Below is a small trained network, with its code and all its weights. Each question gives an input and a target symbol and asks what happens when units are switched off, that is, made to give their printed mean instead of their output.

import numpy as np


def w(rows, s, z=0):
    codes = np.array(rows[::2]) - 128.0
    scale = np.full(codes.shape[1], s)
    scale[-1] = z or s
    return codes * scale


def norm(h):
    return h / np.sqrt((h * h).mean(-1, keepdims=True) + 1e-5)


def f(y):
    return np.maximum(y, 0)


def softmax(a):
    e = np.exp(a - a.max(-1, keepdims=True))
    return e / e.sum(-1, keepdims=True)


def log_softmax(a):
    a = a - a.max(-1, keepdims=True)
    return a - np.log(np.exp(a).sum(-1, keepdims=True))


def net(x, mask):
    ids = ['Δαγεηλπτω'.index(c) for c in x.split()]
    T = len(ids)
    res = E[ids] + P[:T]
    u = 0
    for l in range(2):
        q, k, v = (norm(res) @ M[l].T for M in (Q, K, V))
        z = softmax(np.where(np.tri(T) > 0, q @ k.T / 4**0.5, -1e9)) @ v
        res = res + np.where(mask[u], z, O[l][:, -1]) @ O[l][:, :-1]
        u += 1
        y = f(norm(res) @ A[l][:, :-1].T + A[l][:, -1])
        res = res + np.where(mask[u : u + 16], y, B[l][:, -1]) @ B[l][:, :-1]
        u += 16
    return log_softmax(norm(res)[-1] @ U[:, :-1].T + U[:, -1])


Q, K, V, O, A, B = {}, {}, {}, {}, {}, {}
E = w([
[111,183,161],'Δ',
[74,62,181],'α',
[201,17,207],'γ',
[151,191,3],'ε',
[108,88,99],'η',
[129,100,82],'λ',
[206,171,116],'π',
[98,193,158],'τ',
[100,193,157],'ω',
],0.015)
P = w([
[111,3,119],'0',
[84,83,131],'1',
[61,143,141],'2',
[58,176,147],'3',
[53,214,169],'4',
[105,192,78],'5',
],0.0053)
Q[0] = w([
[229,113,133],'0.h1',
[7,175,121],'0.h1',
[183,105,128],'0.h1',
[154,159,65],'0.h1',
],0.011)
K[0] = w([
[1,33,123],'0.h1',
[250,74,38],'0.h1',
[112,156,140],'0.h1',
[80,47,144],'0.h1',
],0.0062)
V[0] = w([
[105,255,108],'0.h1',
[119,62,181],'0.h1',
[139,144,128],'0.h1',
[228,206,147],'0.h1',
],0.0081)
O[0] = w([
[81,125,133,86],'0.h1',
[56,225,137,127],'0.h1',
[190,222,90,112],'0.h1',
[79,253,183,2],'0.h1',
],0.005,0.0026)
A[0] = w([
[126,116,91,39],'0.n1',
[250,134,168,36],'0.n2',
[139,124,36,180],'0.n3',
[61,204,142,2],'0.n4',
[161,87,169,211],'0.n5',
[62,230,163,40],'0.n6',
[163,154,181,200],'0.n7',
[232,100,154,52],'0.n8',
[82,218,194,67],'0.n9',
[143,224,230,87],'0.n10',
[196,129,108,175],'0.n11',
[2,180,106,153],'0.n12',
[141,145,180,51],'0.n13',
[177,168,111,163],'0.n14',
[83,107,165,72],'0.n15',
[155,150,203,50],'0.n16',
],0.0094,0.0027)
B[0] = w([
[135,87,132,146],'0.n1',
[64,154,178,152],'0.n2',
[254,150,133,221],'0.n3',
[150,70,164,193],'0.n4',
[187,209,85,164],'0.n5',
[206,102,97,220],'0.n6',
[208,129,179,167],'0.n7',
[122,184,134,151],'0.n8',
[149,58,20,216],'0.n9',
[166,23,85,206],'0.n10',
[162,124,177,168],'0.n11',
[231,112,116,255],'0.n12',
[157,96,21,139],'0.n13',
[23,175,186,163],'0.n14',
[134,214,108,160],'0.n15',
[127,138,95,146],'0.n16',
],0.005,0.0062)
Q[1] = w([
[117,108,169],'1.h1',
[77,175,117],'1.h1',
[128,119,142],'1.h1',
[3,156,151],'1.h1',
],0.018)
K[1] = w([
[94,77,156],'1.h1',
[152,67,64],'1.h1',
[100,80,173],'1.h1',
[169,7,43],'1.h1',
],0.013)
V[1] = w([
[254,225,168],'1.h1',
[47,106,126],'1.h1',
[79,224,9],'1.h1',
[69,254,28],'1.h1',
],0.0095)
O[1] = w([
[175,118,163,253],'1.h1',
[101,125,120,33],'1.h1',
[108,42,135,58],'1.h1',
[166,12,89,35],'1.h1',
],0.011,0.0068)
A[1] = w([
[141,145,113,135],'1.n1',
[154,145,167,84],'1.n2',
[128,171,174,192],'1.n3',
[184,155,127,202],'1.n4',
[121,189,175,102],'1.n5',
[129,150,4,139],'1.n6',
[171,146,143,94],'1.n7',
[217,123,152,88],'1.n8',
[97,131,189,31],'1.n9',
[167,143,111,133],'1.n10',
[111,12,84,232],'1.n11',
[102,148,150,201],'1.n12',
[162,73,123,89],'1.n13',
[138,155,168,84],'1.n14',
[113,156,126,249],'1.n15',
[145,105,106,121],'1.n16',
],0.016,0.0021)
B[1] = w([
[101,114,169,160],'1.n1',
[132,78,135,170],'1.n2',
[131,119,89,189],'1.n3',
[145,91,162,235],'1.n4',
[122,109,140,192],'1.n5',
[67,91,140,183],'1.n6',
[128,127,106,191],'1.n7',
[129,142,144,244],'1.n8',
[152,192,87,136],'1.n9',
[129,134,151,193],'1.n10',
[156,173,2,180],'1.n11',
[89,100,82,149],'1.n12',
[164,155,124,175],'1.n13',
[140,115,111,165],'1.n14',
[100,112,105,164],'1.n15',
[138,145,145,155],'1.n16',
],0.0099,0.011)
U = w([
[144,106,155,81],'Δ',
[64,173,89,254],'α',
[77,68,128,214],'γ',
[142,119,139,45],'ε',
[139,98,151,57],'η',
[160,103,165,102],'λ',
[81,28,187,145],'π',
[143,248,168,75],'τ',
[166,76,1,125],'ω',
],0.012,0.0043)

Each question gives the input, a string of symbols that net reads in full, and the target symbol t.
The units are the heads (4 rows each of Q, K, V and O) and the neurons (one row each of A and B). Each row of codes is followed by its name. A weight is (code - 128) times the scale printed after its matrix; where a second scale follows, it is the last column's (O, A, B and U).
mask holds one flag per unit, layer by layer, with each layer's heads first. A switched-off unit (its flag False) gives its mean, the last column of its rows in O or B, instead of its output. The means were averaged over made-up inputs and are rounded, as every weight is.
A unit's drop is (log p(t) with every unit on - log p(t) with that unit switched off) / (log p(t) with every unit on - log p(t) with every unit switched off).
unit that matters most: the unit with the biggest drop
k most important neurons: the k neurons with the biggest drops, biggest first
top k neurons in layer l: the k neurons of layer l with the biggest drops, biggest first
drop of u: that unit's drop, to one decimal
input Δ ε ε η α, target α: top neuron in layer 1 => (1.n9)
input τ ε ε α τ ω, target α: top 2 neurons in layer 0 => (0.n9 0.n10)
input τ ω τ η, target γ: 2 most important neurons => (0.n9 1.n11)
input γ α Δ Δ Δ, target α: 2 most important neurons => (0.n9 0.n10)
input η α λ Δ, target α: 3 most important neurons => (0.n9 0.n3 1.n6)
input ω Δ Δ λ, target π: 3 most important neurons => (1.n11 0.n9 0.n11)
input γ Δ ε η τ, target ω: 2 most important neurons => (1.n11 0.n14)
input τ Δ λ, target π: 2 most important neurons => (1.n11 0.n9)
input ω λ ε ω τ, target ω: 2 most important neurons => (1.n11 0.n9)
input ε η Δ, target ω: 2 most important neurons => (1.n11 0.n9)
input ω τ ε γ Δ α, target α: 2 most important neurons => (0.n3 1.n12)
input τ η η, target γ: 2 most important neurons => (1.n6 1.n11)
input λ ε τ τ Δ, target ω: 3 most important neurons => (0.n9 1.n11 0.n10)
input η α λ ω τ, target α: 4 most important neurons => (0.n9 0.n10 0.n3 1.n6)
input ε α τ η, target α: unit that matters most => 1.h1
input Δ α τ, target α: drop of 1.h1 => 1.5
input η ε λ λ ω, target ω: drop of 1.h1 => 0.5
input Δ ε ω, target ω: drop of 1.h1 => 0.6
